Each row of numbers belongs to one of the things below and depends on some of the facts about them. Some rows are named. Which thing is each other row?

Some things and their rows:
flagru: [ -4   6 -18   2  -3  35  -5 -20  -3 -11  14 -16  -4   8  20 -14  -7  -1
   5  30  -9  26  -5 -10   7  15   4   2 -13]
flakluk: [-17  10  -8 -34  -9  41 -10 -13  -6 -10 -13 -12  -4   1  19 -12  -9   5
   4  27 -16  34  -1  -7   1  14   2   6  -6]
rara: [ -4   9  -2  -4  -9  33 -12 -29  -7  -7   2  -7  -8   2  16 -17  -5   9
   0  26 -13  51  -2  -6  11  12   1  10  -8]
flufunem: [-17  16   0   3  -6   2 -14  -6  -1  -4  -6 -13  -9  -2  15  -6  -4  -2
   0  30  -6  10   5   6  -8  18   9   1  -5]
remok: [-18  12   6  -6  -8  13 -16   2  -1  -7  -1 -15   0   1  12  -8  -8   2
  -1  26 -22  23   8   6  -7  17   5   6  -4]
dustir: [-11   9 -16   7  -9   7  -9 -17  -7 -12 -11   0 -21  -9  21  -8   2  -3
   6  26   6  14  -7   1   7   7   0  -8   4]
trodral: [-18   7   8   8  -9  12 -25   2  -3  -4  -1 -16  -4  -5  14 -11  -7   2
   6  25  -8  16   1   3  -2   5   7   8   4]
trekli: [-20   9   8  -4  -9  11 -23   6  -4  -6  -6 -18  -4  -2  13  -7  -6   3
   7  24 -12  16   2   4   1   5   4   8   5]
tota: [-17  20  -5   2  -5   7 -21 -11  -1  -9  22 -19  -4   4  12 -10  -5   2
   5  26 -13   5   3   3  -2   9   3   8  -6]
bogu: [-18  11   9 -22  -9  12 -22  15  -4 -10 -10 -23  -3   0  13 -12  -5   2
   5  22 -20  19   4   3   4   5   0  12  10]
vuskas: [-20  18  -1  17 -10  10 -17 -20  -4  -2   4 -14 -22  -9  16 -19  -5   1
   6  24  -7  15  -1   7   4   5 -10   8  -9]
volas: [-13   6 -17  34 -13  33  -7   3  -2  -8   9 -22 -10   9  21 -18  -5  -6
  -1  30  -4   3  -2   3   5  10 -12  15 -12]
maklik: [-19   5  10  -5  -9  17 -26  -3  -5  -6   0 -18  -2  -4  13 -11 -11   9
   4  24 -16  21   7   1   3   5   0  12   4]
skamizum: [-20   3  -4  10  -3  14 -17  -9  -9 -10 -26 -15  -8  -6  14  -2  -7   2
   2  31  27   5  -7   0 -22  20  13   1  -4]
brovu: [-12   8   3  -2  -4  10 -12   1  -2  -2   5 -21  -8  -6  11 -10  -9   1
   0  24 -18   8   5   9  -9  14   4  -5  -4]
bunovu: [-22   9   6 -23 -11  11 -20   0  -6 -10  -7 -17  -3   1  13  -7  -7  10
   7  24 -16  17   7   1   1   6   2  15   2]
fulam: [-12  13  -6   7  -5  14 -18  -6  -3  -9  20 -19  -3   6  14  -9  -4   2
   2  28 -10   2   2   4  -1   9   4   9  -7]
plaklo: [-17  13   7   2  -7   9 -18  10  -2  -6  -8 -19  -8  -3  14  -8  -4   0
   3  24 -11  12   0   4  -1   8   6   3   6]
puzul: [-14  12  -7 -15  -8   9 -18   5  -7 -14   4 -12 -11  -2  17 -16   2  16
   5  18 -12  26  -4  -6   9   1   0  -2  10]

How the things are related:
drokas dinis dofluk; nadru dinis zoskos; keklon dinis taflen; kotur dinis vigru; puzul dinis skaple
nizen dinis tepo; stuger dinis skuzuk; stuger dinis potrim; tatek dinis fluta; stuke dinis skuzuk
toflam dinis vadrus; klobal dinis sodruk; trogro dinis puzul; lista dinis zoskos; fleskul dinis zoskos
fleskul dinis kleplan; volas dinis vube; volas dinis vuskas; volas dinis trabror; pleflom dinis nomin
pleflom dinis vigru; sabur dinis zoskos; sabur dinis skuzuk; sabur dinis vigru; dristusil dinis skuzuk
dristusil dinis sabur; dustir dinis zoskos; dustir dinis nomin; skamizum dinis braflanel; skamizum dinis lobrabor
flagru dinis trevem; flagru dinis vigru; brista dinis skaple; plofel dinis drabe; lebebren dinis fluta
lebebren dinis nadru; foplek dinis gegor; foplek dinis nadru; grezom dinis trevem; kuplon dinis zoskos
sastim dinis zoskos; sastim dinis drabe; sastim dinis gini; trevem dinis klakada; trevem dinis nadru
kleplan dinis zustu; vube dinis zoskos; vube dinis gini; dofluk dinis logutri; dofluk dinis nuplik
potrim dinis skaple; skaple dinis nomin; skaple dinis vigru; vigru dinis zoskos; logutri dinis skuzuk
rara dinis vigru; klakada dinis vigru; gegor dinis nadru; gegor dinis skaple; kluter dinis nomin
lepleplem dinis zoskos; lepleplem dinis nuplik; lepleplem dinis skaple; tepo dinis brostozu; skagun dinis pleflom
skagun dinis dustir; skagun dinis vigru; trigrim dinis pleflom; trigrim dinis kuplon; rumum dinis foplek
kistan dinis nomin; kistan dinis stadrom; pogas dinis nedruk; pogas dinis nadru; nuplik dinis nomin
nuplik dinis dristusil; fluta dinis zoskos; fletron dinis tota; fliplozu dinis pleflom; flakluk dinis febra
flakluk dinis vigru; skuzuk dinis zoskos; taflen dinis vigru; padra dinis vadrus; padra dinis skaple
vigu vabru delik; travan vabru regrosul; travan vabru dustir; biste vabru loplos; rinik vabru plaklo
rinik vabru vigru; vuklin vabru kluter; vuklin vabru mozon; vuklin vabru pogas; brovu vabru dofluk
keklon vabru klakada; keklon vabru lepleplem; grugrevin vabru brista; grugrevin vabru dustir; grugrevin vabru travan
grugrevin vabru skamizum; menaplu vabru dekan; kotur vabru tepo; kotur vabru vigru; kotur vabru trodral
puzul vabru grugrevin; puzul vabru vuzakom; nizen vabru skamizum; trabror vabru nedruk; trabror vabru puzul
stuke vabru delik; toflam vabru febra; toflam vabru datri; brostozu vabru mozon; lobrabor vabru grezom
vuskas vabru grezom; gini vabru potrim; gini vabru sobror; trogro vabru bepli; lista vabru brostozu
bukluk vabru brostozu; bukluk vabru tripa; fleskul vabru vifli; regrosul vabru delik; gepor vabru sodruk
gepor vabru pido; gepor vabru dustir; pleflom vabru brovu; sabur vabru regrosul; sabur vabru datri
vuzakom vabru dustir; vuzakom vabru grezom; bogu vabru rabra; bogu vabru skagun; bogu vabru vuzakom
braflanel vabru travan; braflanel vabru plebova; grobur vabru bepli; grobur vabru tepo; pifizum vabru nizen
zoskos vabru vigu; zoskos vabru nizen; budi vabru rinik; budi vabru gini; stadrom vabru plofel
bepli vabru nizen; flopil vabru dredis; flopil vabru bukluk; flopil vabru delik; plaklo vabru grugrevin
vukon vabru lokul; mozon vabru skamizum; faski vabru sodruk; brukon vabru toflam; brukon vabru lista
brukon vabru kluter; brukon vabru stuke; brista vabru travan; brista vabru plebova; favedo vabru brovu
favedo vabru morul; favedo vabru flufunem; plofel vabru nomin; drukle vabru kistan; lebebren vabru lobrabor
lebebren vabru lokul; remok vabru flufunem; maklik vabru vuskas; maklik vabru vadrus; maklik vabru mozon
kuplon vabru pido; morul vabru rinik; morul vabru sobror; plebova vabru nokler; plebova vabru vigu
plebova vabru mozon; lokul vabru travan; lokul vabru nizen; beful vabru dredis; beful vabru delik
skene vabru bepli; skene vabru kluter; skene vabru brostozu; skene vabru vifli; vigru vabru flufunem
flobel vabru kistan; flobel vabru pifizum; skodril vabru lobrabor; loplos vabru dofluk; dredis vabru nizen
rara vabru klakada; rara vabru lepleplem; rara vabru stadrom; klakada vabru flobel; klakada vabru datri
bunovu vabru lista; bunovu vabru lokul; griren vabru trekli; griren vabru grobur; pido vabru regrosul
pido vabru brista; gegor vabru braflanel; gegor vabru vigru; kluter vabru trogro; dekan vabru klaklin
dekan vabru vuklin; dekan vabru flufunem; lepleplem vabru kistan; lepleplem vabru nokler; paposkel vabru tepo
paposkel vabru kistan; paposkel vabru rinik; tripa vabru nokler; trodral vabru dustir; trodral vabru nuplik
trodral vabru tripa; busem vabru kistan; busem vabru trodral; busem vabru pifizum; tepo vabru stuke
tepo vabru beful; skagun vabru gini; rumum vabru klaklin; rumum vabru lepleplem; sodruk vabru dofluk
sodruk vabru bukluk; sodruk vabru vuskas; kistan vabru nokler; kistan vabru travan; kistan vabru vuskas
pogas vabru pifizum; flufunem vabru bepli; pestam vabru beful; pestam vabru skamizum; nuplik vabru delik
nuplik vabru mozon; trekli vabru dustir; trekli vabru plebova; datri vabru flufunem; zustu vabru mozon
butrik vabru drokas; rabra vabru stuke; rabra vabru nuplik; fliplozu vabru nomin; fliplozu vabru vuzakom
fliplozu vabru brista; fliplozu vabru lobrabor; flakluk vabru brukon; drabe vabru braflanel; drabe vabru stuke
skuzuk vabru nuplik; drukek vabru budi; drukek vabru vigu; febra vabru skagun; febra vabru tepo
febra vabru fliplozu; febra vabru griren

Rows to name:
No name comes twice in this set of rows, the named rows included.
[-13  13   4  19  -9   3 -20 -13  -2  -2  -3 -11 -13  -7  16  -4  -4   0
   4  31   5   8  -1   6  -7   8  10  -1  -1]	nokler
[-14  15 -18  36 -11  26  -5 -17  -3  -9  16 -17 -10   5  21 -19  -4  -8
   2  26  -9  18  -3   1  11  10 -14  10 -12]	vube
[-11   1  -5 -34 -10  24 -17  -7  -9 -13 -11  -9 -11   0  17 -15  -1  11
   3  20 -13  29  -4  -2   8   5  -2   5   4]	fliplozu
[-18  24   5 -40  -6  23 -16 -22  -4  -9 -10 -12  -6  -4  14 -16  -3   9
   6  19 -27  44  -2  -5   8  10   4   7  -3]	febra
[ -8 -11 -15  11  -7   1  -6 -21  -6 -11  -5  -1 -11 -12  16  -3  -1  -8
   1  23  -3  12   1  10  -3  14   0 -17   2]	dofluk
[ -4  10  -8 -11  -4   9  -6 -16  -4  -5  -9 -19 -19  -4  19  -5  -3   7
  11  29   2  24  -5  -5  10   9  10  -4  -9]	grezom
[-12   3 -20  10  -8  22 -14   9  -4 -16  28 -12   0  10  19 -13  -3  14
   2  27  -5   8  -2  -7  -2   8   2  -2   2]	padra
[ -8  17 -12  11   0  21  -7 -31  -1 -11  19 -17  -5   7  18 -11  -7   1
   9  27 -14  32  -3 -10  13  14   7   4 -16]	trevem
[-13   7  -8 -23  -4  26 -10 -23  -4 -11   4  -6  -8  -8  13 -17  -7   5
   1  16 -31  41  -1  -3  -5  15   1 -11  -7]	pleflom
[-16   2 -13  16 -12   9  -5 -14  -5 -14 -18  -1  -8  -4  21  -1  -2 -15
   5  29   3  18  -3   3   1  11  -1  -2   5]	stuke
[-15  27 -11 -17  -7 -12 -19 -39  -6 -16   9   7 -18  -9  15 -14  12  16
   4  19 -13  32  -4   1   9   2   1  -4   3]	nomin
[-12  16  -3  -5 -11  -1 -21 -15  -6 -12  12  -1 -11   0  14 -11   6  17
  -1  22  -9  24  -1   3   6   5   0   2   5]	stadrom

Now the same things, written a new way:
Known rows:
grobur: [-5  0  5 -6 -3 -8  0  6 -3  3  6  2 -3  1 -1 -4 -8  0  0 -5  3 -2 -6 -5
  8 -6 -5 -9]
gegor: [ -3  -3  -2   5   5   6  -2  -7   1  -4   8   6   7  -1   5  -8   3  11
 -10  -1   2  10  -8 -14   2  18  -5  10]
vigu: [ -6   2   2  -2   5 -10   2   7  -3   0   7   2  -6  -8  -2  -1  -4  -6
   5  -8   6  -3  -2   0   3  -5   6 -11]
loplos: [ 3  3 -4 -4 -6 -3  0  3 -1 -4 -9  3 -9  6 -5  0 -3  0 -3 -6  3 -1 -3 -2
  0 -1  5 -8]
flopil: [ -6  -1   9  -9  -6  -5  -6   2   3   7   3   0   2   5  -1  -1  -5  -2
  -4   0   5  -2  -3  -7   7 -11  -5 -10]
vuzakom: [ -7  -2   5  -8   2  -4  -2   0  -1  -7   4  -3  -5  -5  -1   4  -2  -9
   1  -1  14   0   0   1  -6  -2   5 -14]
skagun: [ 12  -1  -3 -17   5  -3  11   4  -2 -11   1  -1  -9  -6   6  -7 -12  -3
   2 -13  -2   0  -2  -2  -1  -5  -5 -17]
lobrabor: [-63  -2 -13  -9  44   6   0  43 -55  46 -28 -15  57  54 -21  11  24 -40
  16 -32 -27  33   6  -1 -77   8 -18   2]
puzul: [-15  -7   8  -5  -4   2   4   0  -4  -5   0   6  -3  -2  -2   8  -1  -6
  -5  -7  19   4   7  -1   3   6  -1 -11]
busem: [  4  -8   1  -2  -7  -4 -10 -12   3  -1   3  -3  19   4   4   8  -2   2
   2   9  -3  -2  11  -1   7   7 -12   6]
skodril: [ -5  -3   6  -9  -5   0  -5  -2   2  -1  -4  -1  -3   3  -3   5   0  -7
  -4  -2  11   0  -2  -4   1  -6   4 -13]
lebebren: [ 10  -3   3 -21   0  13   5  -6  15   6   1 -15   2   0  14   1   0  -3
 -10   4  -7   5   7  13 -10 -12 -10   4]
brukon: [ -7   0   7  -5  -3  -5  -1   5   0  10   1   4  -3   5  -1  -5  -7   1
  -5  -4   0  -2  -6  -6  12 -13  -5  -8]
kluter: [ 11   5   0  -9  14  -3  10   5   5   9  -1   9  -8  -1   3  -4  -9  -2
   2 -13 -11  -1   3   4   8 -20  -1 -12]
trevem: [ -7   6   0   0  -6   1  -1   3  -1  -1 -11   8  -8   5  -4   2  -4   4
   1  -4  12  -2  -9  -5   1  -6   9  -4]
dustir: [-10   5  -1   3  10  -7   3   2  -6  -7   7   3  -8 -15  -2   7   1  -9
  10  -9  14  -5  -2   5  -3  -3  19  -8]
vadrus: [-35  -7  15  51  -9   6  19   0 -24   3   2  27  16  -9 -14  27  15   3
   7   5  23   8  46  12  18  39  -2   1]
tatek: [ 19   3  -4 -13  -1  13   9   1  12   3 -10 -11  -8   3   8  -7  -1   0
  -7   2 -13   0   2  13 -14 -11  -4   8]
nadru: [ -4   6  -2   3  -7  14   5   1   5   5  -7  -3  -3   3   4   3   1   6
  -5   5   2  -1   0   9 -11   0  -2  20]

Which thing is each row?
No name comes twice in this set of rows, the named rows included.
[-11   1  10  17 -25  -7 -13 -15  16 -13  14   8 -23 -21  -2   9  -3  15
  -5  17  36 -17 -10  -1  30   2  19   7]	sodruk
[  8   2   3 -17   2  -3   6   3   7   6  -4   5  -5   4   5  -4 -12  -1
  -4  -9  -1  -2  -4  -4   7 -19  -8 -12]	flakluk
[  7 -19  19  17  -3  11  38   2 -13  -1   1  19  17  -7  -2  12   6   1
  -9 -11 -10  17  68  21  23  32 -25 -22]	toflam
[-65  -3 -12 -11  42   1   1  44 -57  48 -21 -17  57  53 -22   2  20 -35
  14 -35 -33  32   6  -4 -70  10 -26   6]	braflanel
[ -6   7   8  22 -29  -3  -6 -11  14 -14   4  10 -30 -18  -3   5  -3  16
  -5  17  33 -16 -13  -3  26   1  20   6]	tota
[ 33  -2   6   3  -9  -9 -13  26   3  -1  -4 -27 -12   6 -20 -15  16 -14
   2  13 -34   6   5  -6  -1 -12  14 -33]	volas
[-45  15  -6   3 -11 -11 -30  -6  -2   9   4   8   0   5   0   5 -13   6
   9  11  34 -20 -51 -19   0 -18  12  26]	zustu
[-20   0 -12 -40  69  -8  16  48 -50  41 -32 -10  46  54 -14  -2   8 -50
  24 -55 -56  33  16  -3 -68 -19 -16 -37]	skamizum
[  8  -6   3 -27  -2  -6   3  -2   6  -4   4  -2  -4   2   6  -6 -10   2
  -5 -13  -4   2  -2  -3   7  -7 -15 -13]	kotur

Now the same things, written a new way:
Some rows with their names:
trevem: [ -7  13  14   1  -3   1  -1   3  19  -8 -15 -25  16]
trigrim: [11 15 10 -7 -5  6 21  2 21 -2  2 -8 -2]
skuzuk: [-13  31 -15 -18   4   2  22   7 -11  20  25  13 -18]
fleskul: [  2  39   3 -10  -2  14   6   3   8   6  -3   7  -1]
vigru: [-11   0  -9  25  -3   9  29  -8  26  17  12  22   2]
fluta: [-5 43  6 -9  3 13  0  9 39 15 -2  6 -1]
kleplan: [ 11  23  11 -16  -5   4   9   4  18  -7   3  -5  -2]
mozon: [ -6 -17  -5  19   4  -4  -9  -4 -15 -13  -5   5   8]
brostozu: [  2  -7  -3  10   1  -1  -6  -4 -11 -16  -6   7   9]
bepli: [ -5 -15  -5  15   1  -2 -13  -3 -15 -11  -5   6   6]
braflanel: [ -1 -13  -9   6   4  -5 -14  -2  -8  -1  -3   3   2]
trodral: [  1 -13  -9   5   2  -2 -11   0  -9  -1  -2   2   0]
drabe: [  8  -2 -11  -1   3  -2 -14   3  -6   3  -5   5  -2]
vadrus: [ -2  -7   1   5   1   0  -7  -3 -10 -15  -4   2   2]
grugrevin: [ 0 -8 -9  1  2 -2 -7 -2 -7 -1 -5  4  1]
sodruk: [  3  -4  -8   9  -5   1  -6  -4  -3 -12  -2   2   6]
remok: [  3  -8  -9   5  -6   1 -14   1  -7  -2  -6   1   1]
vukon: [  3  -4  -9  -3  -1   1  -9   0 -12  -4  -7   3  -2]
busem: [  7  -7 -10  -5  -1   2 -15   2  -8   0  -5   0  -2]

Name these rows:
No name comes twice in this set of rows, the named rows included.
[ -9 -26  -5  26  10  -8 -18  -2 -11  -7  -3   8  10]	delik
[-15  41  10   0   6  11 -17  11  37  15 -14  -7  11]	nadru
[-10   0  17   7  19  -6  24  -6  28  30  11   4  10]	dustir
[  3   5  38  18   0  13  14  10   2  15   6 -15 -17]	skaple
[ -3 -16  -5   7   1  -6 -15  -1   0   3  -1   6   6]	rinik
[  4  -8 -13   2   3  -5 -19   3   0  11  -4   6   1]	drukek
[-13  19  32  -1  10   0 -35  15  -5  27  10  -4 -11]	potrim
[ -3 -23  -4  15 -13   5  41 -13   8  -5  11   0  -2]	klakada
[ -8  12  23  -3  12   2 -27  10 -18  15   5  -8 -12]	brista
[-8 29 -1  4  8  9  0  1 11 14  0 15  2]	lista
[  8  -7  -1  15 -17   9  48  -8  15 -15  11   2  -8]	taflen
[ -7 -17  -2   6   3 -11 -15  -3  12   8   1  10   7]	sobror

